Where the symbols take the objects:
at | c l v
z130 | z522 z858 z340
z958 | z239 z25 z522
z558 | z369 z138 z248
z712 | z11 z42 z161
z340 | z130 z426 z568
z986 | z650 z751 z239
z708 | z361 z884 z369
z930 | z248 z365 z650
z42 | z691 z712 z672
z248 | z558 z492 z930
z751 | z830 z986 z981
z369 | z708 z476 z558
z25 | z720 z958 z830
z672 | z42 z11 z758
z691 | z481 z161 z42
z650 | z930 z981 z986
z138 | z492 z558 z476
z56 | z758 z568 z426
z480 | z702 z206 z481
z492 | z365 z248 z138
z522 | z958 z720 z130
z206 | z117 z480 z361
z365 | z981 z930 z492
z239 | z986 z830 z958
z11 | z420 z672 z712
z830 | z25 z239 z751
z426 | z56 z340 z858
z702 | z884 z361 z480
z758 | z672 z420 z56
z568 | z340 z56 z420
z361 | z206 z702 z708
z720 | z858 z522 z25
z481 | z480 z117 z691
z884 | z476 z708 z702
z117 | z161 z481 z206
z858 | z426 z130 z720
z161 | z712 z691 z117
z981 | z751 z650 z365
z420 | z568 z758 z11
z476 | z138 z369 z884

The rows follow the links: the fewer symbols apart two objects are, the more alike their rows tend to be.

Each row is also shifted at random along 3 hidden directions that mean nothing.

Some objects, each with a row of numbers:
z522: [47,-6,-27,-36,-19,-16,26,38,-3,34,22,-35,-27,-43,3,21,21,-2,-72,8,37,-21,36,2,-33,-17,-16,7,-39,-18,43,30,36,53,-42,-34,7,-27,17,69,-12,-42,-42]
z858: [-30,-17,63,-33,-1,12,-39,-18,-87,49,4,8,-35,25,-44,11,36,-2,-22,9,27,-48,19,-83,9,-23,-4,-34,7,-16,16,-3,11,-89,-2,-23,-10,12,-16,1,-70,-25,-9]
z751: [-8,43,-27,0,-5,-4,25,-4,12,44,-38,7,32,14,7,-48,-6,-26,14,-56,-17,-44,-29,44,-9,16,-50,-30,13,38,-3,-2,-9,-13,-18,19,-5,22,6,1,-22,43,-44]
z426: [-40,-54,37,-42,-2,-5,20,39,26,-11,-26,-19,-51,9,13,43,-18,60,67,37,13,93,19,-11,26,-43,56,14,3,-66,-2,-20,-19,-26,47,5,-8,24,-29,-30,37,-17,91]
z130: [54,7,-15,-14,-5,-14,-19,-13,-47,53,26,-16,8,-6,-35,-4,39,-25,-97,-8,23,-58,-3,-17,-61,9,-4,-11,3,40,6,62,53,-8,-30,-15,40,-51,29,40,-61,-5,-58]
z481: [20,47,-20,6,-45,-22,7,47,62,-2,-18,-5,-5,-28,43,5,-25,45,14,-22,24,38,-14,48,13,53,10,36,33,21,22,65,23,47,26,21,49,-1,13,-4,28,5,-9]
z206: [-21,-43,73,-53,-40,29,-6,16,-6,-21,61,24,-74,39,-33,12,72,-9,-8,58,46,4,-39,-51,-12,7,5,5,-33,-34,-34,-2,47,55,-31,-41,5,-20,-2,38,-33,-55,92]
z712: [-3,-8,40,69,11,21,-56,-23,-9,-93,75,71,5,-8,-15,8,40,-51,-48,35,4,-40,-6,-50,33,33,-48,-8,-69,-10,-16,-39,2,96,-40,-49,-18,8,2,16,4,-29,6]
z981: [-12,-3,-33,15,1,0,57,-11,45,-6,-11,-18,27,46,9,-62,-2,-27,74,-9,-57,6,-76,76,-58,2,28,11,15,9,-90,-14,-6,20,-6,22,6,1,7,-6,23,52,89]
z758: [-16,-24,34,16,36,53,-46,-34,9,-52,30,66,4,3,-22,20,-2,-37,-2,16,-13,23,-16,-24,28,13,-32,-15,-18,-13,-14,-50,-26,-15,18,-11,-33,-12,-18,-25,27,-10,-4]
z986: [4,-17,-48,1,35,-27,63,47,29,-6,-42,-31,-2,-53,69,22,-32,31,39,-6,10,43,80,42,32,-65,3,33,-21,-43,55,-75,-76,24,-2,6,-70,68,-1,10,73,-18,-37]
z958: [-4,-67,19,-22,-8,11,-11,-71,-92,21,64,-71,-18,55,-71,-28,95,-31,-5,55,27,-94,-53,-43,-133,-36,110,25,44,41,-125,1,48,-32,-41,-27,34,-56,2,56,-74,-10,93]
z480: [27,-13,23,-8,-47,-26,-9,1,0,-26,55,-36,-31,38,-14,-5,63,21,-10,42,24,-26,-79,1,-69,34,63,36,4,32,-80,86,95,96,-25,-20,94,-51,19,29,-37,-16,120]
z11: [20,36,1,75,35,8,-52,-8,-2,-77,24,66,53,-42,7,17,-24,-24,-45,-16,-17,-7,38,-20,60,41,-64,-13,-33,9,42,-16,-29,32,7,-4,-33,14,6,-16,45,3,-84]
z568: [44,39,-34,28,-6,-29,2,24,50,-20,-8,14,28,-20,11,10,-49,11,-20,-13,-35,33,-9,48,13,40,-13,14,-9,21,10,72,21,58,11,20,49,-20,19,-12,23,20,-9]
z25: [-18,35,36,-28,-47,-21,6,6,-40,53,13,28,-18,55,-26,-35,65,-15,-42,-26,10,-83,-38,-49,-19,4,-62,-51,-42,2,15,29,48,25,-50,-32,10,14,2,43,-111,-13,-2]
z361: [-14,-19,67,-65,-46,27,-15,-6,-23,33,30,21,-64,49,-47,5,58,-19,-24,33,34,-24,-46,-52,-32,13,-20,-24,-16,-17,-12,23,63,-6,-27,-25,24,-40,-3,16,-79,-30,49]

The symbols that take the first to the second take the third to the fourth. What is the fourth?
Answers are names.
A [-34,-50,56,-3,24,43,-47,-46,-28,-29,15,14,-8,26,-38,24,6,-15,37,44,-12,31,-17,-44,-2,-15,51,2,32,-15,-52,-42,-22,-82,42,5,-25,-11,-25,-39,11,4,44]
B [-18,21,42,-41,-19,-9,-1,10,-56,68,-31,12,-24,13,-10,0,12,21,-26,-20,29,-50,38,-58,29,-17,-38,-45,-9,-16,65,22,9,-66,-7,-11,-7,34,-5,15,-80,-18,-55]
C [-24,54,-13,-25,-38,-19,38,14,7,78,-65,-17,14,29,14,-45,-6,23,55,-59,0,-9,-37,36,-4,-2,-5,-13,50,27,7,32,-2,-55,12,44,12,21,1,-7,-38,39,-17]
D z365

A [25,54,-12,22,-23,13,-41,6,29,-19,8,40,19,-24,15,-6,-15,-8,-30,-17,-2,0,-27,22,18,72,-55,1,14,34,7,33,29,28,9,17,29,-23,15,-5,3,20,-43]
B [-6,21,19,-71,-39,-5,18,41,11,65,-18,36,-40,23,-4,5,10,2,-32,-11,10,6,-4,-16,25,20,-62,-43,-27,-27,62,53,32,-4,-13,-13,-5,-15,11,12,-51,-16,-12]
C [-9,-23,60,31,-2,30,-50,-6,2,-93,66,50,-25,-4,-14,23,45,-20,-19,45,24,-5,-10,-53,28,13,-6,5,-43,-24,-26,-52,6,61,-17,-35,-25,17,-7,5,14,-42,33]
D z56

A [-2,-12,28,46,6,16,-37,-6,27,-102,48,46,2,-7,5,22,4,-10,9,31,-8,9,-9,-13,42,20,1,16,-32,-9,-25,-46,-9,57,-1,-23,-12,8,-2,-18,42,-11,39]
B [16,47,-12,28,1,42,-57,-20,29,-28,-1,62,38,-33,5,1,-28,-31,-19,-28,-5,2,-8,17,39,65,-72,-4,23,38,18,-8,-17,-18,16,20,-12,-11,9,-22,27,10,-81]
C [-18,-15,58,-15,1,43,-57,-15,-37,-7,12,26,-35,-16,-21,30,22,-10,-24,35,60,-15,30,-75,37,0,-5,3,25,-13,10,-45,-10,-61,13,-8,-36,4,-9,4,-11,-41,-27]
D z481

A [-6,-7,-44,26,52,21,24,-45,3,13,-31,-15,56,-11,10,-29,-26,-34,18,-26,-44,-7,-2,46,-27,-23,-6,-1,30,25,-31,-59,-59,-54,9,35,-41,6,10,-28,36,39,-36]
B [-10,-62,-9,-12,10,8,16,-33,-50,4,7,-72,-5,9,-10,-17,28,6,42,44,27,-26,-9,-6,-73,-64,100,56,60,14,-70,-47,-24,-58,6,7,-6,-1,-9,23,5,0,41]
C [16,-41,-30,14,58,-1,-1,-29,-37,-8,24,-27,27,-29,-3,24,-6,-25,-46,18,-2,-18,64,-22,-10,-48,-3,-7,-26,-6,14,-58,-47,-16,-13,-16,-41,-3,0,11,29,-16,-48]
D z650

A [-4,21,30,37,-11,58,-81,-62,-10,-40,27,46,44,16,-41,-15,9,-54,-1,-7,-17,-41,-65,-3,-26,74,-16,-2,48,57,-71,6,7,-38,14,23,16,-47,1,-33,-12,42,-3]
B [22,-64,2,15,32,-18,-10,-25,-61,-14,54,-54,3,-3,-27,20,39,-8,-55,39,9,-45,35,-53,-48,-48,48,10,-26,-11,-24,-24,2,18,-30,-47,-3,-16,3,33,-7,-29,17]
C [-19,25,-19,-13,-14,-36,75,42,88,14,-39,13,-2,47,39,-23,-46,35,80,-39,-60,70,-43,81,18,3,-9,-13,-18,-27,2,40,-4,46,14,27,24,14,-7,-32,12,35,79]
D z161

A [14,65,-22,17,-30,21,-33,13,40,-19,-17,35,22,-29,19,2,-27,-2,2,-29,10,6,-22,41,22,67,-23,5,32,31,9,37,11,7,19,31,21,-13,4,-16,23,12,-35]
B [5,-57,-23,34,46,2,30,-40,-3,-30,31,-37,28,22,-18,-17,11,-53,25,28,-49,1,-19,16,-54,-51,54,9,-15,0,-73,-55,-22,17,-12,-1,-25,-14,-7,4,34,19,55]
C [-20,12,12,51,19,0,7,-50,-33,-21,50,33,43,55,-29,-44,40,-64,-6,-5,-63,-77,-57,-18,-27,-17,-34,-45,-66,1,-67,-49,-16,38,-56,-20,-16,22,-10,-3,-40,28,38]
D z117

A [6,-30,-34,-12,15,-15,41,30,-8,-5,0,-39,-33,-35,30,13,8,12,-7,29,30,-2,56,4,-12,-53,23,21,-25,-33,27,-57,-25,46,-27,-27,-36,26,-3,61,23,-37,-12]
B [20,-42,-2,3,11,-24,-18,-9,-50,-8,18,-62,-18,-11,-18,26,20,28,-23,31,29,-23,29,-39,-36,-30,77,27,22,1,-23,31,17,-7,2,-22,29,-17,5,29,-10,-24,14]
C [-20,-3,24,-43,-54,-38,76,55,72,-4,31,15,-53,101,-6,-22,27,13,54,16,-47,54,-116,48,-27,17,7,-29,-68,-46,-49,70,76,126,-29,-17,59,-20,-1,-1,-35,10,170]
D z672

A [-4,27,-40,21,19,2,35,-18,10,20,-19,9,43,4,5,-47,-12,-47,7,-49,-36,-23,-12,45,-18,1,-42,-15,-11,20,-7,-32,-31,1,-26,30,-34,11,-2,-1,4,47,-41]
B [18,27,-21,59,11,1,-35,-19,25,-54,-4,1,47,3,7,-4,-37,8,21,-18,-36,24,-21,37,5,37,28,13,30,36,-31,40,-4,-5,42,34,33,-20,1,-52,38,47,14]
C [35,-2,-13,-6,-32,-49,18,56,16,-13,31,-40,-37,-7,21,26,19,55,-19,27,35,11,16,-4,-14,-5,47,35,-19,-16,5,68,50,92,-13,-29,53,-8,20,36,1,-40,47]
D z239

A [26,41,-9,66,16,5,-50,-18,8,-46,21,43,49,-30,9,1,-31,-21,-39,-28,-36,-3,6,8,36,48,-46,-12,-17,29,22,21,0,32,4,-1,11,-10,11,-16,24,21,-59]
B [-36,14,25,37,7,-2,19,-40,-6,-9,30,23,38,80,-36,-55,22,-47,18,-24,-74,-52,-85,7,-36,2,-20,-38,-53,11,-65,4,23,39,-35,-15,20,2,-6,-12,-48,40,67]
C [-21,-1,-15,48,50,-2,15,-30,-45,-9,7,1,35,-1,9,-23,9,-43,-11,-14,-21,-54,25,-23,12,-40,-33,-25,-29,-1,5,-84,-59,-7,-21,-13,-64,43,-11,5,7,8,-56]
D z712

A [3,-38,-18,-7,16,-6,26,-8,-29,-2,23,-34,-9,-10,3,3,42,-11,-18,22,33,-32,31,-28,-29,-60,21,18,-20,-17,-15,-52,-25,16,-29,-32,-29,13,8,55,-1,-33,-9]
B [46,0,-2,6,-31,-21,3,-12,11,-18,65,-1,-5,42,-36,-15,49,-34,-35,19,-29,-30,-80,11,-80,39,36,-2,-35,24,-68,86,97,101,-44,-31,88,-77,33,24,-43,11,87]
C [-9,-12,22,18,12,53,-50,-54,9,-52,13,42,34,19,-20,3,-12,-37,24,14,-22,26,-50,5,5,43,0,2,24,22,-59,-22,-10,-29,32,27,-1,-31,-1,-48,28,24,24]
D z858

A [9,-46,-30,24,57,-5,6,-6,-23,-18,22,-25,16,-35,4,18,-2,-23,-37,27,-21,-4,67,-8,-20,-55,8,1,-38,-23,3,-55,-42,12,-12,-20,-43,8,5,21,30,-16,-35]
B [37,41,14,18,-40,-13,-47,-5,-34,16,31,-10,-10,-22,-12,-1,34,8,-56,0,41,-57,-16,-29,-23,38,6,8,8,50,0,79,69,15,-15,-13,58,-31,20,29,-46,-13,-23]
C [-1,-59,-14,31,41,3,30,-38,-3,-37,51,-29,22,21,-23,-14,29,-53,8,35,-54,-18,-33,13,-65,-33,41,17,-34,-11,-83,-51,-10,47,-34,-19,-20,-11,9,11,20,4,61]
D z702

A [9,36,-24,25,-3,29,-29,0,66,-31,-49,28,31,-35,30,1,-61,17,46,-29,-12,67,-12,62,34,54,-10,32,67,27,-6,1,-23,-39,63,64,9,-2,1,-54,63,42,-27]
B [33,21,-53,-12,-10,-31,6,25,31,38,-59,-57,21,-33,22,9,-64,59,33,-34,-10,56,13,67,-22,31,61,30,86,40,8,85,8,-38,62,51,61,-29,13,-38,24,35,-3]
C [-16,41,-9,0,7,-10,21,-7,19,46,-47,21,28,31,7,-36,-40,1,36,-50,-50,12,-29,32,28,2,-40,-43,12,7,22,34,-5,-57,17,33,14,17,-5,-33,-22,51,-12]
D z751

A [-26,-54,64,-9,11,28,-9,-4,8,-72,63,49,-40,33,-16,18,36,-23,-10,69,-11,29,-23,-41,24,-13,-10,-15,-82,-70,-20,-33,7,84,-22,-46,-24,-3,-13,8,10,-48,88]
B [-25,-36,25,-33,1,-7,23,54,28,-31,20,38,-65,2,23,49,3,28,-1,37,4,73,28,-33,62,-30,-25,-10,-78,-88,49,-22,2,70,-10,-36,-32,35,-19,4,17,-55,60]
C [-31,-33,48,47,3,30,-42,-41,17,-101,48,12,-3,33,-17,2,22,-4,43,55,-13,15,-65,-12,-13,17,80,37,19,7,-107,-34,4,24,17,2,19,-11,-15,-22,32,4,121]
D z161

A [-10,60,-17,-15,-26,-10,24,-1,-16,71,-61,4,12,3,12,-45,-11,2,-5,-58,3,-48,5,16,11,12,-57,-39,24,24,56,19,-5,-61,-10,24,-6,26,4,13,-54,35,-79]
B [48,42,3,9,-32,-18,-34,11,-26,15,30,20,-18,-34,-1,3,28,7,-91,-19,44,-71,24,-33,7,38,-36,-8,-29,30,44,66,49,60,-27,-43,37,-21,28,42,-55,-34,-72]
C [-15,27,-31,29,0,-48,58,42,58,-4,-16,39,19,19,43,-26,-33,-12,19,-42,-63,25,-11,52,41,-12,-70,-40,-92,-32,44,-8,-22,84,-20,-5,-17,40,-9,-9,10,19,3]
D z568

A [-29,33,-9,-45,-39,-46,43,56,21,66,-72,-20,-28,10,38,-22,-24,59,50,-44,26,22,6,33,33,-9,-1,-14,25,-13,48,33,-3,-35,14,25,19,36,-10,-10,-27,20,1]
B [39,5,-37,-9,-31,-35,28,28,53,-11,7,-45,5,14,11,-3,-24,32,22,3,-28,51,-47,66,-45,30,63,24,23,14,-42,91,47,65,25,20,83,-47,24,-6,21,23,78]
C [-31,9,-31,36,30,-18,59,11,43,-9,-54,-9,33,6,48,-27,-49,24,86,-28,-58,43,5,66,28,-32,16,11,10,-9,-3,-46,-69,-5,29,31,-28,56,-17,-38,59,33,28]
D z476

A [20,31,-9,-5,-43,-30,-14,28,20,1,-4,-34,-22,-18,20,16,-3,59,-8,1,28,7,-4,13,-6,26,45,29,35,33,-2,74,44,29,10,6,67,-17,15,16,-17,-9,8]
B [16,37,-23,58,21,1,-38,-24,22,-30,-21,5,49,-25,16,2,-57,22,11,-36,-39,31,2,30,23,36,26,16,51,51,-6,25,-20,-43,50,46,30,-13,3,-54,41,44,-26]
C [17,-21,-3,-8,-22,-37,5,19,-3,-7,6,-78,-35,9,4,18,15,65,31,38,19,14,-15,9,-56,-5,117,53,46,15,-47,70,51,31,22,-11,76,-21,18,8,3,-2,96]
D z11

